Below are the code and all the weights of a small trained network. Each question names an input and a target symbol and asks about switching units off, where a switched-off unit gives its printed mean instead of its output.

import numpy as np


def w(rows, s, z=0):
    codes = np.array(rows[::2]) - 128.0
    scale = np.full(codes.shape[1], s)
    scale[-1] = z or s
    return codes * scale


def norm(h):
    return h / np.sqrt((h * h).mean(-1, keepdims=True) + 1e-5)


def f(y):
    return np.maximum(y, 0)


def softmax(a):
    e = np.exp(a - a.max(-1, keepdims=True))
    return e / e.sum(-1, keepdims=True)


def log_softmax(a):
    a = a - a.max(-1, keepdims=True)
    return a - np.log(np.exp(a).sum(-1, keepdims=True))


def net(x, mask):
    ids = ['αγζξτψ'.index(c) for c in x.split()]
    T = len(ids)
    res = E[ids] + P[:T]
    u = 0
    for l in range(2):
        q, k, v = (norm(res) @ M[l].T for M in (Q, K, V))
        z = softmax(np.where(np.tri(T) > 0, q @ k.T / 3**0.5, -1e9)) @ v
        res = res + np.where(mask[u], z, O[l][:, -1]) @ O[l][:, :-1]
        u += 1
        y = f(norm(res) @ A[l][:, :-1].T + A[l][:, -1])
        res = res + np.where(mask[u : u + 8], y, B[l][:, -1]) @ B[l][:, :-1]
        u += 8
    return log_softmax(norm(res)[-1] @ U[:, :-1].T + U[:, -1])


Q, K, V, O, A, B = {}, {}, {}, {}, {}, {}
E = w([
[136,166,147,76,165,180,108,77,185],'α',
[154,113,147,143,152,127,136,185,159],'γ',
[150,56,97,195,71,168,139,131,253],'ζ',
[178,190,51,127,126,119,163,78,147],'ξ',
[85,116,222,151,143,110,123,112,125],'τ',
[107,112,138,127,136,135,126,31,100],'ψ',
],0.013)
P = w([
[80,118,136,202,176,141,182,192,94],'0',
[134,118,86,132,115,120,61,112,64],'1',
[214,127,121,89,162,170,134,172,108],'2',
[150,167,139,182,147,148,203,31,217],'3',
[141,106,97,130,96,80,61,113,80],'4',
[167,162,106,130,159,158,123,167,90],'5',
[126,152,117,151,138,144,192,7,213],'6',
],0.015)
Q[0] = w([
[160,128,134,94,149,133,141,181,137],'L0H1',
[117,96,85,83,63,143,79,159,112],'L0H1',
[141,149,123,131,107,116,2,154,79],'L0H1',
],0.015)
K[0] = w([
[187,184,159,120,151,172,155,156,174],'L0H1',
[77,84,95,174,174,213,195,135,157],'L0H1',
[88,202,156,223,222,254,201,140,63],'L0H1',
],0.0084)
V[0] = w([
[225,141,60,140,93,55,201,156,34],'L0H1',
[50,51,139,77,174,67,172,24,31],'L0H1',
[107,170,221,109,182,2,102,229,86],'L0H1',
],0.0063)
O[0] = w([
[191,118,110,254,195,194,93,191,140,36],'L0H1',
[167,60,119,144,154,187,200,101,93,144],'L0H1',
[171,179,199,178,82,71,183,177,143,9],'L0H1',
],0.0096,0.0012)
A[0] = w([
[140,138,91,109,2,103,180,55,144,64],'L0N1',
[181,152,122,130,87,25,77,103,143,235],'L0N2',
[53,54,88,196,172,120,134,115,200,252],'L0N3',
[83,99,169,114,155,168,231,90,128,31],'L0N4',
[175,69,78,132,103,158,33,143,51,53],'L0N5',
[179,130,100,148,148,160,146,140,172,155],'L0N6',
[230,139,103,93,155,141,134,72,128,131],'L0N7',
[202,63,146,91,76,166,153,103,53,151],'L0N8',
],0.0097,0.0017)
B[0] = w([
[85,143,188,114,182,106,99,188,89,222],'L0N1',
[124,90,120,158,175,179,110,31,115,209],'L0N2',
[102,210,109,88,123,168,118,32,106,248],'L0N3',
[159,34,59,91,85,94,161,187,113,234],'L0N4',
[134,84,163,147,2,39,241,180,127,205],'L0N5',
[74,79,111,98,113,112,106,96,102,212],'L0N6',
[181,87,174,149,22,145,105,173,117,253],'L0N7',
[75,186,206,140,182,165,170,121,225,215],'L0N8',
],0.0088,0.0067)
Q[1] = w([
[101,79,242,176,97,160,154,99,57],'L1H1',
[143,121,188,125,152,3,92,196,71],'L1H1',
[239,140,155,53,154,245,252,145,204],'L1H1',
],0.008)
K[1] = w([
[146,144,149,158,126,98,221,122,115],'L1H1',
[133,153,147,131,177,109,120,245,96],'L1H1',
[229,54,185,118,98,120,98,75,136],'L1H1',
],0.011)
V[1] = w([
[122,153,70,92,254,117,108,223,85],'L1H1',
[64,233,184,151,70,251,112,176,171],'L1H1',
[49,159,104,113,101,175,116,83,179],'L1H1',
],0.0047)
O[1] = w([
[181,123,90,109,100,194,121,8,127,3],'L1H1',
[136,97,139,127,154,139,122,151,134,166],'L1H1',
[160,122,146,88,99,87,129,106,137,182],'L1H1',
],0.015,0.004)
A[1] = w([
[90,209,116,98,152,168,58,74,107,132],'L1N1',
[67,95,85,54,89,65,141,123,117,52],'L1N2',
[134,50,125,75,171,148,192,92,141,2],'L1N3',
[93,172,148,129,211,215,156,135,69,130],'L1N4',
[222,144,46,174,57,110,130,171,84,42],'L1N5',
[146,137,57,212,206,252,43,73,83,59],'L1N6',
[96,211,169,166,192,113,145,137,151,33],'L1N7',
[171,193,118,69,161,145,95,230,113,117],'L1N8',
],0.011,0.0075)
B[1] = w([
[74,120,95,100,173,201,204,132,60,248],'L1N1',
[189,159,105,88,89,86,68,172,129,253],'L1N2',
[182,140,104,168,114,118,101,80,121,185],'L1N3',
[197,146,120,128,101,96,108,104,200,206],'L1N4',
[223,84,91,191,115,182,165,13,162,166],'L1N5',
[135,75,136,158,239,99,85,226,160,233],'L1N6',
[159,251,183,118,69,193,93,79,158,178],'L1N7',
[59,140,92,101,147,172,156,52,35,188],'L1N8',
],0.013,0.0058)
U = w([
[15,139,101,82,106,198,129,76,87,158],'α',
[133,109,125,185,231,131,53,140,158,250],'γ',
[158,128,104,83,81,44,38,134,135,150],'ζ',
[179,64,90,197,77,159,141,19,147,71],'ξ',
[134,254,203,181,122,171,88,93,181,111],'τ',
[88,99,183,159,71,128,217,191,132,90],'ψ',
],0.0065,0.0014)

Each question gives the input, a string of symbols that net reads in full, and the target symbol t.
The units are the heads (3 rows each of Q, K, V and O) and the neurons (one row each of A and B). Each row of codes is followed by its name. A weight is (code - 128) times the scale printed after its matrix; where a second scale follows, it is the last column's (O, A, B and U).
mask holds one flag per unit, layer by layer, with each layer's heads first. A switched-off unit (its flag False) gives its mean, the last column of its rows in O or B, instead of its output. The means were averaged over made-up inputs and are rounded, as every weight is.
A unit's drop is (log p(t) with every unit on - log p(t) with that unit switched off) / (log p(t) with every unit on - log p(t) with every unit switched off).
The circuit of an input: a set's keep is (log p(t) with only the set's units on - log p(t) with every unit switched off) / (log p(t) with every unit on - log p(t) with every unit switched off). Starting from the 12 units with the biggest drops (on a tie, the unit counted first), units are removed one at a time, each time the one whose removal leaves the highest keep (on an exact tie, the one counted first), for as long as the keep stays at least 0.8.
units of the circuit, in order: the units of the circuit, biggest drop first
unit that matters most: the unit with the biggest drop
k most important neurons: the k neurons with the biggest drops, biggest first
k most important neurons of layer l: the k neurons of layer l with the biggest drops, biggest first
drop of u: that unit's drop, to one decimal
input ψ ζ ξ ζ ζ α ζ, target α: units of the circuit, in order -> (L0H1; L0N3; L1N1)
input ψ ξ α τ, target γ: unit that matters most -> L0H1
input τ ψ τ τ, target ξ: units of the circuit, in order -> (L0H1; L1N3)
input α ζ α γ, target α: units of the circuit, in order -> (L0H1; L1N1)
input ξ ψ γ, target γ: units of the circuit, in order -> (L0H1; L1H1; L1N6; L0N7)
input ζ ζ ζ, target ζ: units of the circuit, in order -> (L0H1; L0N5; L1N2)
input τ α ζ α ξ τ ξ, target γ: units of the circuit, in order -> (L0H1; L1N6)
input ψ γ γ ψ, target τ: units of the circuit, in order -> (L0H1; L1N7)
input α α τ γ τ α α, target ψ: units of the circuit, in order -> (L0H1; L1H1)
input α τ ζ α ξ ζ α, target γ: units of the circuit, in order -> (L0H1; L1N6)
input γ ψ ψ α, target ξ: units of the circuit, in order -> (L0H1; L1N3)
input τ τ α ζ ζ α ξ, target α: 2 most important neurons -> (L1N1; L0N5)
input ξ α γ ψ, target ζ: 2 most important neurons -> (L0N4; L1N2)
input ψ ζ α γ γ, target ψ: unit that matters most -> L0N8
input ξ ζ α τ τ α ξ, target ψ: 2 most important neurons -> (L0N4; L0N1)
input ψ ξ ψ ξ ζ, target ψ: units of the circuit, in order -> (L0H1; L0N8; L1H1)
input τ ξ ψ, target ψ: 2 most important neurons -> (L0N5; L0N8)
input ζ α ψ α ψ γ γ, target ξ: 2 most important neurons -> (L1N3; L0N3)
input ξ ψ ξ, target ξ: 2 most important neurons -> (L1N5; L0N5)
input α γ ψ α ζ, target α: unit that matters most -> L0N1
input α ψ α ψ τ, target α: 2 most important neurons of layer 0 -> (L0N4; L0N2)
input ξ τ γ α γ, target ξ: 2 most important neurons -> (L0N5; L1N5)
input γ ψ α τ ζ α ψ, target α: drop of L0N5 -> 0.2
input ψ α α ζ ζ ζ γ, target α: drop of L1N1 -> 0.3
input ξ α α ψ, target ζ: drop of L0N4 -> 0.3
input ξ γ τ ψ α γ ξ, target ζ: drop of L0H1 -> 0.1
input τ ξ α ξ ξ ζ, target ζ: unit that matters most -> L0N5
